[128 = 0]

jd_pb: [159 164 155  70  75  27 198 152  84  15 135 191 174 113 175 169 147  32
 101 195 161 135 105 133 144 105  63 154  54 218 141]
zz_jc: [ 97  28 133 146  94 139 139 112 154 122 100 159  92 119 136 102 151 122
  87 157 128  92 102 127 154 124 121 144  80 133 134]
cg_pg: [117 212 117 103 170 105 109 118 161 151 152 110 109 152  81 200  87 132
 140 121 100 142 148 119 126 132 124 100 141 100 135]
cg_pg: [122 112 101 144 109 176 118 148 110 122 135 137 157 164 156 112 131 155
 166 108 129 109 110 116  81 141 133 132  83 140 112]
jd_pb: [104 135 175 125  95 177 109 134 147  96 133 126 181 108 152 108 150 137
 159 123 145 135 169 159 129 136 131 122 108 175 118]
pr_zg: [141 140  69 159 178 156 146 144 143 166 122  77 123 201 133 129 135 184
 135  69 137 134  67  78  60 189 148 127 151 103 119]
cg_pg: [130 116 135 114 144  82 127 104 135 140 129 136  88 104  96 150 113 103
  99 157 115 132 138 129 168 107 121 130 151 108 140]
pr_zg: [169 137  74 120 148  62 157 135  76 138 130 147  94 150 120 152 102 100
 106 142 114 120  81  96 118 108 113 140 131  96 137]
jh_jq: [129  55 129 125 135 124  98 102 115 139 151 142 119 113 114 126 119 126
 144 150 122 126 146 121 143 117 136 148 142 128 116]
jd_pb: [135  49  93 158 164 160  88 106 112 191 141 110  99 137 105 101 113 170
 151 109 113 122 126 105 115 133 164 141 178  82 110]
pr_zg: [164  90  61 134 160 106 119 126  70 161 152 137 107 163 118 137  97 136
 150 126 111 119  93  84  94 121 136 149 143  93 115]
jh_jq: [113 117 143  99 119 108 110 112 136 103 157 156 136 124 117 168 114 105
 146 163 120 126 152 129 143 117 111 134  95 155 123]
jh_jq: [127 131 121 177 129 195 144 152 142 155  86  82 137 140 156  60 163 180
 118  69 148 128 102 132  98 163 157 117 156 111 127]
cg_pg: [125 180 175 106 154 109 120 112 163 126 139  97 138  97 104 153 129 120
 126 129 137 167 175 148 159 136 130 115 182 139 134]
jd_pb: [ 93 152 153 145 127 191  98 125 175 152 117  99 133 121 117 111 133 166
 142  97 121 130 163 153 131 140 149 100 140 114 127]
mf_gb: [102 128 148 118  93 151 132 138 151  82 132 146 166 142 155 138 147 125
 144 137 142 119 130 134 115 144 111 129  63 180 122]
mf_gb: [114 134 142 121 145 119 146 120 179 116 126 108 128 144 124 155 147 132
 112 127 144 142 117 115 128 166 121 128 128 152 132]
mf_gb: [131 158  98 132 190 107 138 116 168 172 127  85  86 165  91 167 115 151
 107 104 119 144 101  94 116 163 136 118 173  88 136]
pr_zg: [121 143 141 108 130 119  76 107 112 149 155 148 113  93  88 148  84 114
 153 150  92 127 189 152 162  79 133 114 144  98 127]
zz_jc: [ 76  96 190 140 120 199  58  93 184 161 130 110 123  72  96  98 128 159
 148 123 113 131 214 177 176 116 160 106 162 115 122]
mf_gb: [115  98  92 159 133 186  97 130 124 170 127 121 116 156 124 104 115 173
 154  98 108 105 119 117  97 133 152 122 121  91 116]
mf_gb: [192  98 117 147 139  92 121 124  27 178 113 130  92  54 116  56 109 106
 107 133 116 136 145 151 170  59 155 140 233  59 134]
cg_pg: [133   9  79 134 148 103  89  89  91 177 151 167  60 128  87 135  86 123
 130 166  88  96 118  98 147  90 137 155 133  74 119]
jh_jq: [106 211 124 129 111 174 147 165 164  95 123 111 180 183 162 147 145 155
 153  90 143 127 109 124  71 173 117 106  67 166 125]
zz_jc: [129 177 176 115 149 159  69 115 129 145 162  93 168  84 105 125 113 145
 183 109 127 169 219 165 145 119 155 110 202 130 115]
zz_jc: [ 58  58  94 154 145 162 119  96 232 174 106 126  45 186  88 161 124 170
  89 126  97  84  82  92 126 166 130 117  72  88 136]
cg_pg: [139  23  33 159 156 155  77 113  71 201 156 151  79 176 103 119  79 168
 169 120  83  86  94  78  87 111 156 149 123  56 104]
jh_jq: [101 135 144  97  79 122  96 124 114  96 150 192 135 110 121 159  96  92
 152 174  97 100 168 155 152  75 103 119  51 142 129]
jh_jq: [165  90  92 115 183  77 127 109 101 143 166 119 117 152 108 164 112 124
 142 138 132 149 108  80 112 145 131 158 173 124 115]
jd_pb: [143  38 117 127 147 108  98  96  96 152 154 143 104 108 106 123 112 121
 139 155 118 127 140 113 148 108 140 156 162 113 115]
zz_jc: [162 130  87 146 112 100 195 163  88 113  89 138 118 153 168 100 149 113
  83 120 144 112  50 107 102 132 113 141 105 123 141]
mf_gb: [155 115 126 138  81 138 134 155  52 107 117 159 157  99 168  71 134 109
 139 133 134 113 129 151 125  88 128 139 113 135 124]
zz_jc: [101  68 187 117 103 151  80  97 140 117 146 146 142  69 118 111 133 118
 149 160 128 131 198 165 177 103 136 135 134 154 118]
zz_jc: [115 152 150 120 135 147  94 119 141 138 144 117 139 112 110 136 115 137
 154 123 119 140 173 146 138 122 138 114 147 125 123]
mf_gb: [187 232  96 109 188  25 203 145 116 131 113  92 100 152 115 175 122  97
  70 117 141 165  71  95 119 147 108 124 190 104 154]
pr_zg: [145 145 106 146 147 130 170 148 136 128 107  95 134 163 150 117 154 147
 109  95 153 138  77 103  92 171 131 132 142 133 130]
jh_jq: [167 181  47 132 156 124 141 164  74 138 150 121 149 207 144 154 102 150
 169  91 121 124  73  79  44 149 127 130 111 112 115]
zz_jc: [124  88  81 145 146 115 163 127 153 142 109 125  86 180 128 141 137 141
  91 123 128 108  56  83 104 161 121 139 102 113 134]
jd_pb: [112 176 104 162 148 204 115 149 158 166 116  79 141 174 132 111 131 194
 155  61 125 128 117 121  75 169 156 101 138 102 120]
pr_zg: [166 191 111 120 152  75 159 140 100 137 119 115 112 125 119 140 115 107
 102 122 126 145 111 123 131 117 122 122 169 101 143]
mf_gb: [102 145 115 115 104 155  84 129 119 127 154 164 136 143 117 155  90 130
 173 138  93 101 156 137 117  99 122 113  67 121 120]
jd_pb: [116 149 109 180 110 173 171 158 153 159  53 102  92 140 149  65 156 160
  68  81 129 102  75 138 117 141 140 103 123  81 150]
jh_jq: [101 131 156 126  91 151 116 129 142 113 118 148 134 106 133 118 130 121
 128 140 120 113 154 158 149 108 122 116  92 137 132]
jd_pb: [ 87  88 185 155  85 159 128 112 173 144  67 133  81  55 120  63 154 122
  62 140 122 107 156 185 204  95 137 109 136 101 152]
cg_pg: [137 108 109 127 115  65 172 125 116 128  93 162  64 116 119 130 123  85
  55 164 114 103  84 123 164  95 104 134 108  97 155]
cg_pg: [152 172 140 142 143 113 164 141 129 140  94  91 120 106 133  98 149 127
  87 104 146 150 116 140 140 135 136 119 188 110 144]
pr_zg: [ 73 129 176 123  97 171 100 115 189 114 124 136 136 109 120 133 135 135
 134 138 121 118 172 161 155 127 125 108  89 148 130]
pr_zg: [125 139 131 116 111  96 150 130 130 108 116 151 113 123 129 143 127  99
  99 151 124 118 115 132 145 113 107 127  98 132 141]
[125  93 141 139 119 145 125 124 128 127 121 126 133 113 138 100 144 134
 127 127 138 127 133 135 135 130 136 136 136 136 124] => mf_gb
[160 134 114  96 127  85 143 140  82  78 167 152 175 152 152 165 125  98
 161 150 146 141 113 102  98 134 105 155 100 181 114] => jd_pb
[130 120 112 136 134 142 118 130 119 141 133 125 129 141 128 123 122 142
 142 117 123 124 123 120 112 131 136 129 130 118 122] => cg_pg
[146 120 106 178 145 174 147 147 121 170  90  80 121 138 147  60 154 174
 112  72 144 131  93 122 100 156 161 125 181  93 127] => jh_jq
[ 75 178 164 137  86 189  88 130 165 145 105 138 118  95 112 109 112 141
 131 119  94 104 184 186 159  91 136  82  97  97 140] => zz_jc
[140 139 179 126 110  98 173 132 138  99  91 117 132  76 147  95 168  97
  73 139 161 149 131 158 171 125 119 131 160 152 147] => cg_pg
[121  25 132 130  94 128 118 113 106 109 133 172 124 109 142 106 137 110
 128 167 129 103 125 127 146 107 122 157  90 150 119] => cg_pg
[142  35 103 162 118 159  89 117  67 178 123 147  98  97 122  61 111 143
 140 129 105 101 137 135 140  83 158 142 156  75 117] => jh_jq
[155  89 136 132 124 127 127 129  86 118 137 129 154 105 148  94 142 122
 143 131 148 140 135 130 128 123 137 150 157 148 116] => pr_zg
[134  88  84  93 133 109  80 116  79 112 203 180 150 170 117 193  79 116
 205 164 102 113 137  90  93 112 114 153  70 149  99] => jh_jq
[118  94 173 162 116 152 139 117 156 155  73 102  95  63 126  53 163 136
  70 118 140 131 144 168 183 118 150 119 187 101 145] => jh_jq
[ 97  47 175 108  48 130 137 125 131  45 130 195 165 101 172 118 162  84
 126 189 150 102 137 149 155 112  94 155  27 214 123] => cg_pg
[ 93  81  82 147 125 159 142 131 173 130 119 136 108 203 138 148 137 160
 122 118 123  92  63  84  83 172 120 133  50 132 123] => pr_zg
[113 221 107 143 121 156 136 156 143 152  97 116 112 151 124 127 112 148
 116  91 104 111 116 142 110 121 130  87 108  82 145] => zz_jc
[118  94  76 150  95 188 118 156  97 120 135 156 156 187 167 110 126 159
 174 108 121  87  88 105  61 138 129 136  44 138 107] => cg_pg
[ 72 118  94 132 130 198  42 110 155 175 164 148 109 169  86 166  71 174
 194 119  68  89 164 123 104 114 144 102  71  85 111] => mf_gb
[101 192  68 124 155 150 105 136 159 158 150 124 111 211  99 197  83 164
 162 101  88 107 106  93  73 149 125 100  76  92 125] => mf_gb
[134 229 123 115 165  89 147 131 156 149 117  99  98 137  95 170 108 122
  98 113 114 147 126 128 137 131 122  99 163  91 150] => cg_pg
[141 112 119  93 168  64  99  92 116 143 174 143  98 120  78 190  86 100
 140 167 104 141 153 109 154 106 121 140 157 113 125] => jd_pb
[117  77 164 113 162 114 125  94 184 114 151 101 138 125 116 156 155 132
 128 142 158 161 141 110 142 176 130 150 161 175 118] => jh_jq
[122 203 131 125 110 128 152 153 138 112 106 128 136 136 140 134 130 121
 113 116 127 124 119 143 121 125 115 105 101 128 142] => jh_jq
[ 89 108 182  99 111 126 101  99 175  97 150 147 140 100 112 161 131 108
 137 166 128 133 179 149 168 124 115 128 101 170 126] => mf_gb
[161  90  74 129 149  99 124 126  72 148 148 145 110 151 122 136 102 124
 142 136 114 118  98  94 106 114 130 149 135 102 119] => pr_zg
[110 114 154 111 111 118 114 113 140 111 138 151 127 105 118 143 123 108
 128 157 121 124 156 143 157 110 117 128 108 143 130] => jh_jq
[111 109 137 119 100 116 137 125 139 104 122 159 120 123 132 138 131 106
 111 156 124 110 123 134 145 115 109 131  81 143 135] => pr_zg

hh-rg: [151 101 149 112 191 167 120 108  91 177 161 161 122 143 130  91 188 130
 134  94 130 172 150 154 117 117 208 144 164  64 180]
zd-rz: [113 121 149 147 159 176 124 158 134 145 142  92 135  70 179 124 142 137
 143 160 127 118  95 146  59 145  86 141  92 117 121]
fc-bf: [ 88  85 155 109 132 133 134  93  95 138 124 138 130 150 155  74 161 145
 127 100 129 124 105 196 118 106 189 146 148 112 134]
hh-rg: [118 123 107 138 127  90 166  83 116 141 122 109 138 162 114 118 119 136
 103 133 160 117 140 145 144 122 170  92 171 132 148]
ml-ht: [130 113 134  95 108 138 109 132 127 134 147 140 135 108 115 145 141 108
 130 121 129 156 120 124 145  91 153 161 130 136 115]
nq-pn: [126 118 140 130 136 137 129 129 123 129 130 138 120 119 129 110 132 128
 128 124 129 133 128 136 132 127 124 133 125 110 132]
nq-pn: [144 145 111 156 172 135 144 135 126 168 132 116 138 105 119 146 132 130
 114 159 139 135 151 107 107 147 114 106 129 116 141]
ml-ht: [133 150 118 157 155 124 132 139 127 135 104 134 131 132 130 132 119 141
 121 143 112 118 146 115 112 161  96 114 116 123 129]
nq-pn: [104 100 163 146 132 153 147 143 131 123 133 118 107  70 146  82 122 129
 130 141 147 117 102 156 123 126  79 128  98 102 117]
nq-pn: [114 116 150 143 137 152 140 142 135 127 137 105 116  92 154 104 130 133
 138 139 141 111 104 146 104 136  95 121 105 117 125]
hh-rg: [139 139 113 150 138  99 160 114 124 140 116 141 117 136  85 120 113 126
 104 130 147 126 163 110 168 134 124  89 143 119 139]
tl-gj: [118 138 150 121 171 154 116 145 103 159 111 159 110 159 144 101 197 154
 154  75  89  94 128 147  91 152 161 118 101 142 119]
zd-rz: [ 95 124  90  97  52 106 102 114 156 102 139  49 201 113 171 217  86 116
 121 193 136 135  71 134  86  88 136 179 144 201  93]
tl-gj: [114 112 111 126  60  95 118 112 152  67 119 106 157 112 136 154  47 112
 106 179 138 155 109 127 156 105  84 169 143 127 115]
ml-ht: [123 142 129 125  97 141  89 168 155  88 116 119 140 101 157 164  99 124
 145 153  93 125 102 109 103 139  60 168  85 151  92]
fc-bf: [138 124 121 110 100 120 126 114 139 110 152 108 129 143 127 140 120 117
 136 122 146 134 119 125 140 111 153 127 150 137 140]
tl-gj: [107 137 138 105 102 145  73 169 134 105  98 153 145 115 153 160 132 130
 146 126  65 125 102 122 102 129  92 189  77 167  72]
zd-rz: [ 87 127 101 132  65 110 113 128 161  85 117  50 188  96 186 191  62 128
 118 210 130 119  71 138  77 120  73 169 119 178  90]
nq-pn: [127 102 142  96 116 129  89 105 107  99 121 173 136 173 143 107 130 131
 133  98  95 166 129 156 143 112 172 186 155  94 144]
tl-gj: [117  96 146 147 150 140 122 132 108 134 106 178 138  71 118  99 102 122
  93 163 116 183 146 141 151 117  83 181 120  59 125]
zd-rz: [145 110 158 151 224 203 127 139 108 181 169 112 125  93 181  91 179 144
 146 139 135 151 126 158  48 155 139 135 129  51 181]
zd-rz: [153 122 146 160 198 155 137 121 108 142 134 150 106 143 143  74 142 146
 132 117 126 144 158 143 112 166 129 114 143  47 185]
zd-rz: [151 121 127 105 151 141 118 109 111 153 156 139 130 157 123 127 165 124
 136 101 132 154 142 132 126 115 199 133 163 110 161]
tl-gj: [161 141 139 140 165 182 118 189 145 167 161 131 117  32 108 158 144 102
 137 156 134 156 137  78 115 129  68 136  80 113 114]
fc-bf: [109 117 134 119 109 132 128 136 132 132 130 120 135  95 127 136 128 120
 124 139 134 127 109 134 129 107 119 142 113 147 102]
tl-gj: [151 135  99 126  81 111 129 132 165 105 157  89 146  86 105 187  71  93
 115 180 163 158 126  83 157 102  92 135 140 141 124]
hh-rg: [164 120 150 144 225 153 118 129  73 183 105 246 105 136  80  71 171 135
 105  92  90 190 209 122 165 146 152 147 138  27 167]
hh-rg: [ 89 102 123 100 108 124 130  81 118 132 148  63 165 169 190 130 151 146
 138 128 147 107  76 191  69 106 212 137 169 160 140]
fc-bf: [146 134 128 142 148  98 128  93 105  94  93 183 105 225 122  75 115 153
 125  82  99 129 172 141 162 166 153 112 165  77 175]
fc-bf: [111 129 125 133 121 118 124 129 124 124 103 136 140 127 131 132 117 134
 118 139 113 124 126 133 126 130 113 140 119 138 110]
nq-pn: [165 153 101 107 155 126  91 111 113 139 132 148 150 206 134 162 154 137
 139 103  93 153 159 111 107 143 199 142 169 125 166]
fc-bf: [162 150 100 118  95 111 121 124 158 100 155  95 134 149 119 174  98 111
 138 138 145 136 132  90 141 125 131 116 152 147 145]
hh-rg: [106 122 126 125  97 118 114 126 136  96 112 117 146 129 153 137 100 132
 126 147 115 125 106 142 118 126 106 155 122 140 111]
fc-bf: [ 83 123 126 133 115 124 122 143 124 139  92 126 159  86 141 147 119 134
 108 165 107 118 106 141 106 119  92 159  94 162  74]
fc-bf: [159 137 141 143 198 187 141 159 130 192 178 101 112  77 135 130 183 124
 149 132 153 129 132 112  78 143 130  98 110 107 153]
nq-pn: [129 108 112 120 129 107 104  97 102 128 103 178 168 140 112 137  99 122
  87 152 105 197 159 134 158 106 150 190 167  84 139]
zd-rz: [140 134 135 113 126 135 101 125 127  99 129 138 119 182 154 118 139 139
 156  93 101 123 124 136 114 145 151 138 136 122 147]
zd-rz: [119 123 116  76  92 138 100 128 135 143 161  93 162 122 142 187 158 112
 143 128 131 136  91 128 100  83 186 161 135 189 104]
ml-ht: [140 116 147 110  89 144 123 140 156  89 168 104 102 108 135 122 116 108
 156 116 153 127 100 123 144 111 111 129 120 127 131]
nq-pn: [105  87 197 108 107 165 126 142 128  86 145 143  68 119 157  41 154 131
 171  65 130  98  83 178 140 118 119 134  94 105 121]
tl-gj: [143  97 128 174 147 117 193  87 133 128 163  91 112  92 114  79  77 117
  95 173 211 154 145 142 163 125 107  85 177  45 191]
ml-ht: [149 133 122 110 123 119 154 119 130 155 160 123 105 136  82 132 158 111
 132  96 165 120 141 108 165 104 178  83 146 151 137]
ml-ht: [145 113 157 107  70 158 110 158 174  60 179  94  94  89 149 126  99 100
 171 122 151 130  83 117 142 112  77 143 104 123 126]
tl-gj: [148 117 172 181 207 198 168 167 137 164 174  98  78  40 148  68 151 129
 147 145 173 118 124 133  90 163  60  82  90  55 163]
ml-ht: [116 157 119 135  76 103 150 135 168  77 129  60 105 163 153 137 107 139
 161 115 146  45  89 123 112 154  99  65 109 199 112]
hh-rg: [132 132 136 121 119 145 112 151 140 117 136 124 124 109 138 139 129 122
 144 129 119 127 115 118 118 128 106 141 106 136 116]
ml-ht: [117 100 144 136 133 127 149  96 118 115 137 116 117 146 150  77 123 139
 127 120 151 125 118 170 128 129 148 117 155  90 161]
[136 104 143 124 143 144 125 120 116 135 144 147 124 112 124 105 132 120
 122 127 136 163 136 140 141 113 140 149 142  82 148] => ml-ht
[105  83 178 107 119 158 144 142 118 148 150 151  92  63 106  76 163 110
 133  99 154 131 104 156 163  82 132 137  99 116 102] => fc-bf
[100 106 139 112  75  96 126 114 124  88  98 163 121 138 109 105 100 123
 114 112 119 129 120 145 184 102 121 151 126 135  99] => fc-bf
[130 127 128 128 114 102 126 111 122  96 105 160 117 171 116 105 108 134
 122 106 114 129 145 132 164 135 132 128 143 113 138] => fc-bf
[114 104 151 161 119 142 147 131 149  87 139  87 115  84 169  89  79 130
 130 167 157 122  97 154 114 142  55 127 117  84 142] => tl-gj
[151 134 113 132  78 111 155 129 172  94 169  73 113  99 106 153  79  98
 131 153 186 124 117  93 165 112  93  92 137 143 135] => hh-rg
[127 134 110 105  85  91 132 116 131 120 119 143 130 147  84 151 119 113
 115 113 133 127 138 109 179 100 152 122 139 168 106] => zd-rz
[110 110 137 141 155 118 102 114  89 121  66 208 147 148 132  92 110 148
  95 133  71 168 159 155 142 141 116 187 133  69 129] => hh-rg
[104 111 193  82  62 156 120 151 153  56 157 106  51 165 172  62 171 135
 212  24 129  41  51 171 127 124 139 101  82 177 105] => nq-pn
[104 129 109 133  85 119  97 119 155  65 118  63 177 143 210 167  68 142
 136 185 110 122  80 149  63 145  89 172 134 145 125] => zd-rz
[160 114 138  94  91 146 136 133 157 120 203  95 100  96 103 140 136  88
 153 110 185 143 110 105 164  84 152 112 140 134 142] => fc-bf
[111 117 120 108 107 139 125 124 138 143 157  74 159 100 154 165 138 120
 133 155 150 127  89 140  90  99 152 143 133 165 114] => fc-bf
[121 114 146 152 125 144 140 137 145 102 140  97 116  92 158 103  99 129
 135 154 148 121 105 142 113 140  74 124 114 100 136] => tl-gj
[114 150 115 159 139 106 148 121 129 121  97 108 130 161 147 121 116 155
 125 135 121  84 130 136 102 167 110  91 125 145 129] => ml-ht
[171 189 127 144 147 148 144 206 161 159 141 135  73  80  66 162 160 109
 156 103 132  81 153  41 147 156  63  54  55 182  91] => hh-rg
[145 146 102 135 123  87 158 124 124 157 111 165 121 117  41 147 117 108
  90 129 146 140 178  82 204 110 128  94 135 144 112] => nq-pn
[116 145 138 112 129 140 109 144 126 125 117 127 119 165 156 128 168 147
 161  88  95  84 108 138  90 147 147 121 103 172 109] => tl-gj
[141 135 140 143 141 127 133 144 125 121 110 171  99 123  99 102 122 126
 125 111 116 129 155 111 164 143  94 117 110 104 126] => fc-bf
[161 111 157 107 118 158 143 147 145 132 189 130  77  82  88 107 149  93
 150  95 175 141 126 107 178  95 132 106 120 110 139] => fc-bf
[102 129 118 140 157 102 141 100  92 157  82 157 144 171 124 107 145 155
 102 118 107 115 150 155 123 141 165 119 144 129 128] => hh-rg
[132 114 130 141 171 159 131 122 119 162 154 101 148  99 158 127 141 132
 124 160 144 153 123 145  82 131 139 139 143  90 158] => zd-rz
[148 168 127 129 137 146 140 175 151 156 147 109  97 103 103 157 166 120
 157 106 136  82 127  82 118 143 108  73  82 185 102] => hh-rg
[119 137 118 133 145 130 103 141 116 143  95 154 158 118 133 153 126 135
 112 152  88 146 139 121 108 137 110 165 113 130 107] => ml-ht
[138 142 103 131  83  70 112  89 136  43  90 143 133 230 138 124  61 142
 124 116 100 127 146 127 162 155 127 133 171 117 156] => zd-rz
[146 111 137  94  80 133 133 128 152 109 181 106 106 104 103 136 125  93
 144 112 172 140 109 114 171  83 146 123 138 139 130] => fc-bf
[137 144 140 137 120 100 147 139 124 110  92 193  75 154  68  87 126 128
 125  74 115 101 164 105 204 142 105  87 106 130 112] => zd-rz
[ 86  99 138 144 108 136 128 128 137 106 119  89 158  74 178 124  85 132
 114 189 136 133  85 165  93 121  73 168 114 116 109] => nq-pn
[155 169 106 182 199 117 159 136 116 171 100 148 117 141  97 124 134 146
 108 137 122 114 187  94 124 182 103  69 125 108 150] => ml-ht
[104 127 156 129 123 157 103 162 136 101 113 124 120 114 178 113 134 144
 157 122  93  99  91 148  83 150  81 152  79 139 100] => tl-gj
[131 126 121 156 191 123 145 107  93 174 105 163 138 140 113 103 142 145
  97 136 121 149 171 138 126 146 149 119 151  82 155] => ml-ht
